In the rows, zero is written as 128.
Rows near named flat spaces through zero (a row that begins with a name and a colon came from that space):
z846_z794: [146 120 160 117  83 147 161 119  91 106 136 113 133 109 102 124 148 134
 160 144 122]
z846_z794: [179 111 124 138 122 136 145 119 140 129  94 116 115 135 132 138 176 132
 104 132 104]
z615_z495: [192 111 107  76 126 110 149 141 113 133 112 103 103 113 123 105 173  92
 116 147 125]
z846_z794: [112 130 180 140  73 146 137 107 118  94 110 138 114 128  78 135 156 149
 149 146  75]
z846_z794: [149 118  84 143 151  91 151 126 130 160 120 150 134 127 156 140 139  95
  86 117 171]
z846_z794: [108 125 144 131 104 122 141 125 120 117 119 126 109 129  93 133 130 129
 137 134 116]
z204_z547: [100 136 159 179 109 136 169  82 120 128 184 152 165 109  79 145  93 156
 164 116 148]
z15_z274: [109 114  99 171 133 112 137 114 126 143 132 140 125 138 134 136 120 133
 108  99 163]
z615_z495: [ 92 134 119 110 130  87 135 155 122 137 105 139 110 131 124 144 112  88
 113 140 146]
z15_z274: [103  99 135 195  58  74 227 126  91 135  32 168 106 143 120 222 179  81
  71 142 162]
z615_z495: [155 125 163 163 102 174 161 105 115 115 141 124 172 120 142 153 138 162
 152 128 131]
z204_z547: [192 124 130 153 133 153 163 106 128 139 141 137 179 114 165 148 151 136
 123 128 145]
z204_z547: [171 133 134  44 127 126 125 147 108 118 150 100 118  98 107  82 141 101
 157 158 112]
z15_z274: [166  92 153 161  70 141 202  98 109 113 105  92  97 126  60 150 176 151
 139 131 109]
z615_z495: [102 114  95 143 124  89 113 140 131 135  70 149  85 154 142 137 155 103
  76 120 129]
z204_z547: [113 157 174 137 127 138 161 101 133 129 189 151 178  98  83 142  83 138
 176 141 131]
z615_z495: [117 147 126 133 173 164  42 114 189 122 150 123 120 150 128  90 109 183
 134 107  68]
z204_z547: [137  75 138 119  19 143 186 109   4  83 158  86 106  96  85  82 170 138
 184 118 177]
z615_z495: [149 128  90  62 160  90 101 147 136 141 134 117  90 118 112  77 135  88
 115 136 121]
z615_z495: [217 132 120  16 155 111 129 174 140 134  96  88 100 109 131 102 172  70
 117 180  88]
z15_z274: [229 102 124  78 133 196 114 139 119 109 145  37 123 120 152  79 164 167
 161 128 104]
z846_z794: [ 82 155 153 171 128 118 139 102 138 136 150 190 172 121 122 160  96 129
 131 128 139]
z204_z547: [180 142 185 120 109 191 100 116 156  94  96 128 144 133 142 133 184 165
 138 159  34]
z615_z495: [114 127 155 161 104 148 163 116 110 121 146 125 156 122 121 155 109 149
 154 124 149]
z615_z495: [164 128 139  97 132 140 133 145 139 124 108  99 119 127 127 131 145 123
 131 148 101]
z204_z547: [196 125 126 117 139 141 140  94 140 133 166 124 140 105 102  96 155 139
 139 129 108]
z15_z274: [114 107 134 203 125 182 145  91 134 125 184  78 141 140 101 133  83 214
 171  77 152]
z204_z547: [167 139 135 102 146 136 122 122 147 131 142 126 137 116 121 113 138 126
 134 142 102]
z15_z274: [ 90 139 153 113  55 124  70 114  72  79  94 214 127 122 156  89 199 108
 116 149  87]
z846_z794: [143 154 138 157 172 162 101 115 177 141 143 151 182 135 175 149 109 156
 122 122 113]
z15_z274: [ 90 147  96 129 169  94  87 116 151 149 164 169 129 127 122  98  94 117
 115 109 140]
z846_z794: [148 134 162 149 156 174 145 133 186 132 123  71 133 147 108 173  97 176
 148 131  91]
z15_z274: [ 83 148 140 123 107 120  89 134 108 111 111 185 143 129 164 124 137 110
 118 139 121]
z204_z547: [157 135 147 146 129 149 147 103 138 130 149 140 164 116 127 139 133 143
 139 131 121]
z15_z274: [123  99 114 192 110 107 186  89 130 143 131 122 102 134  67 149 133 144
 117 101 148]
z846_z794: [152 152 131 114 146 172  50 117 131 113 153 170 182 122 209  86 147 148
 130 126 105]
[166 146 123  86 169 132 105 168 157 140  92 126 145 134 193 145 137  99
 101 155 113] | z204_z547
[118 145 123 121 174 133 108 122 164 143 180 113 136 124 102 110  75 148
 151 115 126] | z15_z274
[ 82 107 104 169 115 114 106 118 131 124 104 128  79 158 109 121 134 148
 105  96 125] | z204_z547
[136 117  93 147 122 112 129  88  95 137 180 167 149 106 134  86 139 124
 125 100 173] | z615_z495
[134 133 133 111 129 121 137 140 125 130 120 130 132 123 134 136 130 110
 126 142 130] | z615_z495
[159  99 108 107 118 124 162 114  99 129 177  74  99 106  67  83 125 136
 162 112 153] | z615_z495
[174  74 115 174  71 152 163  83  91 109 123  97  95 131  97 106 195 169
 128  98 127] | z15_z274
[132 115 145 122 115 139 150 139 136 119 109  77  91 138  84 140 128 144
 143 134 104] | z846_z794
[126 146 132 129 125 137  97 111 113 121 151 181 172 114 170 108 138 125
 128 128 132] | z846_z794
[ 63 130 146 123 132 114 162 154 132 133 148  74 100 132  57 153  47 134
 170 126 151] | z846_z794
[140 143 137 111 130 129 146 116 104 133 184 149 177  93 132 114 108 115
 157 135 160] | z615_z495
[213 126 155  67 105 156 152 106  99 109 178 104 144  81  89  75 166 128
 178 156 101] | z204_z547
[125 145 183 107  94 152 152 121 101 105 162 128 160 100  97 129 115 134
 182 154 118] | z204_z547
[193 111  90  92 158 129 121 134 137 141 138  89 110 122 135  90 150 122
 119 122 128] | z15_z274
[119 140 139 142 152 148  97 130 173 127 116 121 124 149 130 140 115 156
 124 125  90] | z846_z794
[178 126 107 136 189 149 138 143 176 159 131  83 146 140 164 154 105 144
 116 117 141] | z846_z794
[121 114 108 178 130 126 132 115 135 138 113 138 128 146 148 147 134 141
 101 104 146] | z204_z547

Rows near named flat spaces through zero:
z644z347: [129 111 128 158 134 148 146 107 134 112 125 120 103 124 146 152 151 153
 122 142 128]
z644z347: [115 133 104 162  95 124 139  86 173 139 131 122  96 123 131 127 157 167
  80 114 157]
z326z325: [150 105 139 165 140 145 115 128 102 126 145 105 132 131 130 148 124 129
 164 125 124]
z326z325: [ 79 183  38 157 138 121 135 121 124 157 175 144 156 194 143  68  70 215
  98 156 164]
z644z347: [ 97 126  98 118 103 126 126 101 185 108  85 117 108  92 112 114 159 150
  94  75 136]
z644z347: [144 140 140 115 134 113 114 152  98 155 150 137 155 148 123 114  98 104
 148 144 128]
z127z960: [ 77 105  97 139 121 129 134  73 234  87  65 118  73  67 125 106 197 156
 108  85 115]
z48z604: [135 151 103 115 110  82 106 123 156 195 127 133 138 137 103  63 112 140
 107 127 162]
z644z347: [ 66 184 102 119  72  89  47 152 131 159 186 143 219 147 111  46  66  69
 167  46 123]
z48z604: [149 111 176 132 113 158 123 148  78  92 146 115 142 121 132 196 129  81
 150 100 109]
z127z960: [ 93 130 178 187  13 140  63  92 132 153 165 126 174 105 185 129 174  74
 144  67 135]
z997z136: [ 85 134  73 140 216 157 197 113 134  97 111 160  96 166 186 108 126 226
 118 246 115]
z970z770: [152 153 154  57 131  92 159 168 129 112 146 153 109 135  76 160 103  59
  94 120 113]
z48z604: [ 73 120 102 172 208 150 185 102 165  70 148 160  77 150 181 127 142 164
 156 219  77]
z970z770: [152 101 113 187 138 159  96 117  82 161 126  89 157 139 151 116 120 187
 168 137 155]
z326z325: [183 126 153 134  86  92  91 129 124 196 144 109 137 124  91 117 123  98
 123  97 163]
z970z770: [154 119 100 164 155  93 111 113 160 173 146 109 107 137  90  84 111 149
 150 132 143]
z326z325: [141 140 143  25 134 143 177 156  93 129  39 158 133 120 151 142 148 158
  56 187 148]
z48z604: [ 46 138 100 115 126 166 198  86 185  54  77 164  79 109 190 149 192 185
  55 163 114]
z326z325: [189  89 165 160 171 130 130 124  99 172 124 119 112 135 150 129 141 138
 171 208 130]
z48z604: [148 141 114 139 168  94  95 157 102 176 178 129 163 168 102  74  61 111
 189 150 124]
z127z960: [163 102  91  93 172 137 123 138 114 148  41  95 132 109 100  96 122 201
 127 133 156]
z970z770: [194 133 117 117 156 118 145 163  78 142 157 105 123 163  69 164  72 140
 112 125 154]
z326z325: [158 106 135 179 182 120 134 112 123 176 147 132 108 154 158  98 129 156
 172 223 128]
z127z960: [156 141 120 111 134 121 158 138 113 137 136 130 111 149 107 151 112 147
  84 145 151]
z48z604: [ 75 137 112 112 148 167 163 132 120  62 112 149 129 132 167 150 134 150
 117 147 101]
z644z347: [172 107 136  73 158 114 133 144 127 150  59 119 116 103  98 113 136 137
 123 145 138]
z127z960: [ 91 122 105 181 137 167  93 128  93 104 154 110 175 142 160 118 104 149
 191 107 112]
z644z347: [150  73 138 156 172 168 137 112 118 105  79 100 104 101 151 150 165 167
 164 156 116]
z48z604: [162  68 106 156 195 156 127 117 131 103  73  76  97  97 104 135 141 182
 173 122 121]
z970z770: [144 149 145  88 110 114 159 141 124 128 133 147 112 136 114 159 127 109
  74 136 139]
z997z136: [136 127 103  92 201  93 144 154 160 102 128 131  98 129  62 108  90 105
 156 127  93]
z997z136: [145 141 122  83 106 152 125 147  63 170  73 128 179 138 158 115 122 185
  87 155 177]
z970z770: [125 132 114 160  99 112 135  81 174 177 121 134  99 127 151  98 166 173
  83 157 166]
z997z136: [141 121 144 116 100 122 115 127 137 129 115 116 126 105 107 140 142 104
 118  87 133]
z997z136: [151 146  93  96 208  54 153 150 181 147 157 147  80 154  47  80  75 108
 138 162 110]
z48z604: [195  78 168 174 143 130 108 124 114 138 143  86 105 111 100 165 139 100
 179 112 122]
z326z325: [131 139 115 164 119  91 107 111 159 176 169 130 123 144 114  85 116 123
 139 130 141]
z326z325: [156 129 166  75  79 104 115 139 140 146  97 127 128  94  95 140 149  76
  94  83 141]
z970z770: [ 97 139 181  79  90 118 129 132 149 116 109 170 136 101 161 128 167  57
 119 135  99]
z997z136: [146 166 109 147 146  75 137 128 132 210 193 159 124 190 127  73  85 142
 117 207 155]
z970z770: [165 130 182  85 125  77 108 155 134 168 138 148 133 119  98 109 120  39
 154 137 111]
z644z347: [214  97 149 128 164 123 183 114 119 173  92 120  62 133 125 160 160 181
  80 218 167]
z127z960: [182 171 111 120 164 131 184 180  32 135 212 137 134 220 103 190  38 156
  83 183 158]
z127z960: [155 107 126 108 139 135  96 140 101 161  72 105 160 110 124  95 126 153
 153 127 145]
z127z960: [146 124  81 149 110 160 123 116  96 144  99  85 142 133 121 136 122 221
  86  97 186]
z997z136: [121 112 134 103 109 174 125 133  95  99  67 112 152 100 152 154 153 154
 115 103 135]
z997z136: [106 143  87 140 199 129 167 129 125 129 146 156 116 175 157  96 100 184
 136 222 119]
[115  94 198 125 119 149  55 148  88 134 104 131 202  92 183  98 147  50
 244 125  78] | z970z770
[ 95 137  68 126 176 143 158 139 142  48 143 116 106 139  85 153  90 154
 124  87 104] | z970z770
[ 82 123 169 111 104 118 101 117 168 123 105 159 143  91 169  92 171  65
 165 130  88] | z970z770
[133 157 101 113 147  96 149 123 135 200 124 160 126 166 148  65 114 180
  92 218 164] | z326z325
[ 43 135  93 175  85 158 127  84 185  56 142 123 114 106 150 145 161 141
 110  53 110] | z644z347
[118 123 131 143 112 139 139 107 143 121 120 129 112 119 148 140 156 142
 108 132 133] | z997z136
[111 102 132 113 129 164 136 122 138  65  76 111 115  86 131 164 163 132
 127  88 108] | z997z136
[132 111 120 122 111 137 136 103 158 123  75 111 101  94 122 135 169 161
  91 106 148] | z48z604
[118 169 120 155  84 108 155 109 144 147 197 150 107 166 133 147 122 130
  63 138 155] | z644z347
[180  87 138 145 163 138 140 114 119 156  86 106  99 117 135 132 155 173
 135 178 146] | z644z347
[152 125 130 124 143 126 124 146 104 131 138 118 135 137 107 137 104 121
 142 123 128] | z970z770
[137 121 142 131 111 130 128 122 131 127 124 123 120 117 127 145 144 119
 118 116 132] | z48z604
[128 108 147 122 117 133 107 135 140  87 121 107 126  92  97 156 138  78
 155  58 101] | z997z136
[ 99 119 146 176  58 186 139  77 115 127 104 128 131 115 223 164 201 185
  78 147 161] | z997z136
[ 91 150 127 142 107 110 180  96 202  82 172 158  59 129 123 166 157 101
  70 122 110] | z127z960
[128 167 110  64 149  57 180 144 206 103 157 161  59 135  39 134 103  73
  67 111 110] | z970z770
[126 148 186 127  82 134 128 148  89 112 189 152 150 145 151 182 123  51
 127 121 109] | z48z604
[169 127 153  84 171  75 108 177 128 135 157 130 130 129  52 115  77  37
 185 109  91] | z970z770
[148 129 152 167 155 105 116 139 113 152 203 138 130 162 127 121  96  82
 185 165 106] | z48z604
[116 111 107 186 171 168 132 124  96  96 156 111 134 151 155 145 110 166
 175 148 111] | z326z325
[118 141  97 127 140 112 152 119 164 115 138 131  95 135 100 127 121 144
  97 121 131] | z970z770
[ 78 175  78 142  93  82 109 110 189 151 176 144 132 146 102  70 103 125
 103  86 141] | z326z325
[ 96  96 116 173 138 159  72 116 124 111 110  99 167 103 153  94 134 138
 212  91 104] | z644z347
[ 94 153 114 110 130 131 139 137 123 115 136 152 145 145 146 117 114 131
 118 143 120] | z48z604
[154 125 151  90 132 116 144 134 124 158  92 143 119 122 135 120 145 128
 106 173 140] | z326z325
[174 125 189 118  83 104 107 125 111 210 121 142 143 123 154 112 156  95
 120 169 156] | z970z770
[158 115 140 156 106 133  98 132 103 138 151  96 143 125 106 149 117 113
 148  82 139] | z326z325
[153 105 110 113 141 141 108 137 112 128  79  91 140 106  97 124 122 158
 139  90 143] | z48z604
[ 85 174  96  59 104 116 153 137 148 120  96 161 138 131 126 106 123 146
  55 122 144] | z326z325

Rows near named flat spaces through zero:
z250_z104: [112 132 139 115 100 155  85 103 144 139 137 138 147 112 159 108 127 144
 122 120 134]
z746_z810: [150 113 146 110 136  87 122 135 208 162 133 118 138 203 147 116 122 156
 122 158 171]
z617_z32: [126 145 131 135 125 144 148 159 126 128 121 159 148 156 153 150 141 149
 138 133 129]
z811_z952: [104  83 149 152  87 197 123 106 168 119 122 133  98  91 117 135  88 163
 116  96 119]
z746_z810: [133 126  80 140 131 138 151 118 194 161 122 120 108 123 150 124 138 169
 141 137 175]
z811_z952: [128 115 140 118 102 170 136 143 167 138 153 123 144 114 124 157 118 143
 109  99 140]
z811_z952: [129 133 166 115  96 189 128 158 127 134 170 110 184  88 105 180 148 113
 105  84 138]
z746_z810: [154 135  99 127 108 160 164 120 142 112 118 107 127  85 105 148 128 148
 114 129 126]
z473_z656: [125 137 170 162  46  85 119 130 107  43  28 121 129 130 159  76  97 150
 180 134 154]
z617_z32: [116 164 105 145 156 147 112 100  74 139 118 153 136 110 143 117 175 128
 141 161 105]
z617_z32: [122  86 169 168 146 155 116  94 157 151 120 108 103 131  85 129 133 142
 122 149 130]
z213_z655: [111 135 157 166 144 126 150 190 118 154 136 123 155 150 129 165 176 107
 167 109 181]
z213_z655: [151 122  61 113 115  91 168 131 181 127 125  82  96  95 125 118 106 130
 135 107 177]
z473_z656: [122 147  53 116 152 122 137 119 129 156 149 129 110  95 150 119 143 120
 136 118 142]
z250_z104: [120 115 142 146 131  98 133 135 108 102  99 137 103 151 125 115 107 122
 145 133 115]
z473_z656: [167 117 124  35 101 114  98 117 219 163 203  73 169 118 122 126 101 120
  65 101 162]
z811_z952: [144 157 133  99 119 148 133 148 148 133 132 176 173 184 173 146 135 173
 110 156 112]
z213_z655: [118 119 158 152 159 162 123 129 113 158 151 122 138 123  94 157 165 112
 123 132 124]
z746_z810: [136 149  80 134 119 176 175 133  87  99 124 131 121  61 105 163 135 126
 121 109  96]
z250_z104: [166 118 128 104 137 103 156 141 144 124 146  84 132 129  80 150 120 107
 102 128 131]
z746_z810: [178 118 205 106  85 104 118 111 108  59  96  79 158 130  62 123  98 113
  91 153  93]
z213_z655: [140 144 107 102  95  82 126 134 144 101 104 131 131 144 170  95 100 141
 139 129 145]
z746_z810: [131 130  74 140 134 141 158 123 169 149 123 126 104 112 143 130 135 158
 140 130 157]
z213_z655: [118 101 148 150 137 165 142 128 113 121 132 133 107 115  89 155 117 124
 116 117  95]
z250_z104: [176 127  66  58 156 113 150 116 168 157 194  78 127  96  86 148 119 102
  70 119 124]
z473_z656: [147 176  90 114 127 173 127 109 133 164 152 103 179  71 133 143 196 136
 119 139 159]
z617_z32: [146 131  99 105 141  90 120 102 148 131 122 126 112 148 140  97 114 137
 119 156 124]
z811_z952: [112 113 105 168 100 182 171 137 146 111 102 139  95  89 128 151 113 163
 145 100 135]
z473_z656: [128 112 192 133 112  93 106 126  93  77  90 142 124 172 117 106  91 121
 127 146  87]
z250_z104: [ 96 164 175 186 102 178 102 124  44 106  89 136 171  81 133 129 191 119
 170 131 133]
z213_z655: [125 114 193 139 122 100 121 161 120 114 118 127 144 178 120 134 120 114
 138 127 136]
z250_z104: [191 132  65 104 173 128 200 128 180 155 150  95 118 134  80 171 144 147
  89 166 127]
z250_z104: [ 48 132  99 161 151 116 104 149  63 131 123 208  83 138 200  99 117 108
 185  89 111]
z250_z104: [115 152  77 150 138 176 118  72 130 143  97 175 109 114 173 102 151 188
 137 174 105]
z213_z655: [141 126  27 119 113 170 171  87 154 114 124 114  74  37 115 128  99 155
 109 109 110]
z473_z656: [153 152  97 117 145 124 128  92  97 122 124 104 131  90 102 118 151 115
 115 157 108]
z617_z32: [157 124 112  68 110 101 130 133 185 125 147 131 136 164 150 121  84 149
  93 128 125]
z617_z32: [117 191  96  67 123  82  63 117  77 135 153 151 177 123 204  77 149  95
 135 126 128]
z746_z810: [140 129  70 111 132 171 163 134 201 172 163 129 127 114 143 158 135 167
 110 116 156]
z811_z952: [115 138  94 175 127 131 170 145  90 107  96 116 101  80 117 137 145 115
 170 109 147]
z811_z952: [137 128 138  95  93 156 134 158 206 149 152 151 165 169 173 151 113 177
 108 115 154]
z473_z656: [108 134 126 127 174 138 117 134  92 152 155 171 127 154 137 140 144 114
 123 135  90]
z473_z656: [106 124 120 150 150 154 142 148 129 153 141 153 120 137 139 150 143 134
 140 117 132]
z617_z32: [156  81 128  86 103  85 136 125 198 113 144  79  98 130  96 117  56 121
  94 100 141]
z213_z655: [123 135 164 142 119  92 136 181 127 125 117 127 154 171 146 136 141 116
 161 118 171]
z746_z810: [133 120  99 122 133 131 144 125 156 138 135 126 110 123 130 131 117 140
 122 124 134]
z811_z952: [112 120  99 170 125 122 156 132 115 113  98 113  87  89 120 122 127 121
 165 108 150]
z746_z810: [130 118 131 115 140  97 133 137  97 102 129 136 109 143 112 126  97 103
 119 123  90]
z811_z952: [133 186 207  99 107 179  78 136  58 113 137 183 236 164 156 150 174 137
 100 165  70]
z250_z104: [167 147 143 139 126 165 162 136 142 138 126  92 172 114  88 172 179 143
 116 154 150]
z213_z655: [130  91 103 148 138  79 192 188 170 133 134  86  82 132 101 153 103 101
 156  78 189]
z473_z656: [115 138 161 188 143 224 157 154 123 164 133 145 163 122 110 196 201 156
 140 138 141]
z617_z32: [154 109 119 126 127 130 174 142 181 121 116 134 109 166 118 150  99 168
 112 144 123]
z617_z32: [129 129 144 104 101 140 132 161 144 123 149 135 155 136 141 150 113 130
 115  98 133]
[125 196  52 116 166 154 117 103  79 168 153 143 158  78 161 125 205 118
 135 149 126] | z473_z656
[ 94  99 106 187 103 128 143 116 142 106  74 126  62  94 142  98  99 149
 177 104 158] | z811_z952
[142 174 219 119  81 206 101 146  60 104 144 119 244  92  99 179 187 111
 101 125 105] | z746_z810
[141 102 139 112 107 138 106  96 203 151 141  95 128 121 121 113 112 152
 105 130 158] | z746_z810
[149 126  63 106 160 132 157 112 180 159 145 141 100 144 138 133 120 162
 106 152 120] | z250_z104
[ 81 139  96 152 137 154 107 113 118 145 115 194 104 135 196 103 133 160
 158 130 118] | z250_z104
[128 106 177 179 153  29 175 187  16  43  72 101  84 154  53 136 103  42
 173 117 100] | z250_z104
[145 149 170 104  87  92  86 108  96  80  94 120 163 138 140  87 115 123
 124 151 112] | z473_z656
[128 116 117 121 119 117 133 133 175 139 128 130 117 147 149 120 109 149
 131 123 152] | z811_z952
[ 97 138 109 179  79 130 151 154 149 104  61 162 109 135 200 107 119 180
 195 113 180] | z811_z952
[149 168  93 166 142 186 151  80 106 130  84 134 135  92 118 134 189 175
 133 195 110] | z250_z104
[115 113 148 125 139 105  95 124 160 159 139 132 128 167 151 106 126 131
 135 133 154] | z746_z810
[118 134 204 146  78 171 113 160 149 127 117 140 188 153 152 150 148 158
 139 120 162] | z473_z656
[100 109 172 155 135 121 124 151 101 110 108 171 112 179 138 130 107 129
 145 127 101] | z473_z656
[131  87 173 120 117  69 133 162 152 103 121 118 109 184 116 122  72 112
 128 110 134] | z250_z104
[153  58 142 137 129 133 153  98 199 125 126  77  72 120  53 136  77 141
  93 129 124] | z617_z32
[110 127  88 135 114 193 129 103 131 140 148 123 115  46 124 138 134 134
 121  94 127] | z746_z810
[158 152 133 124 112 154 156 144 137 122 122 118 168 125 119 160 155 149
 118 144 137] | z746_z810
[119 138 122 144 139 164 124 109  90 130 131 130 129  89 110 137 153 119
 126 131 106] | z617_z32
[122 165 123 187 125 124 143 132 106 124  66 129 140 128 155 115 186 151
 188 164 174] | z746_z810
[133 164 143 139 129 142 144 160  86 119 119 144 171 139 135 155 169 126
 141 140 126] | z746_z810
[112  92  84 134 174  74 172 165 173 140 121 185  51 220 167 123  72 153
 146 130 119] | z250_z104
[137 133 196 178 117 187 142 132 104 114  96 124 164 128  87 167 172 149
 131 159 119] | z473_z656
[129 119  99 154 132 192 176 122 119 112 117 145  96  91  98 166 121 153
 115 126  86] | z811_z952
[135 161 117  99 118 158  80  67 110 127 125 151 155 110 155  96 142 154
 101 168  86] | z213_z655
[147 138  95 126 118 173 137  88 142 133 129  99 130  64 104 133 146 145
 109 137 128] | z213_z655
[133 126 157  43  74 118  83 153 169 130 190 121 183 135 160 126  85 111
  86  72 141] | z617_z32
[146 108 151  94  85 109 116 132 185 120 138  96 142 134 128 118  91 134
 109 107 157] | z473_z656
[110 173  96 146 137 188 118 109  78 149 137 139 157  63 141 139 194 124
 141 129 127] | z250_z104
[111 112 173 135  81 208 110 120 145 118 131 150 147 109 131 148 111 163
 108 107 108] | z811_z952
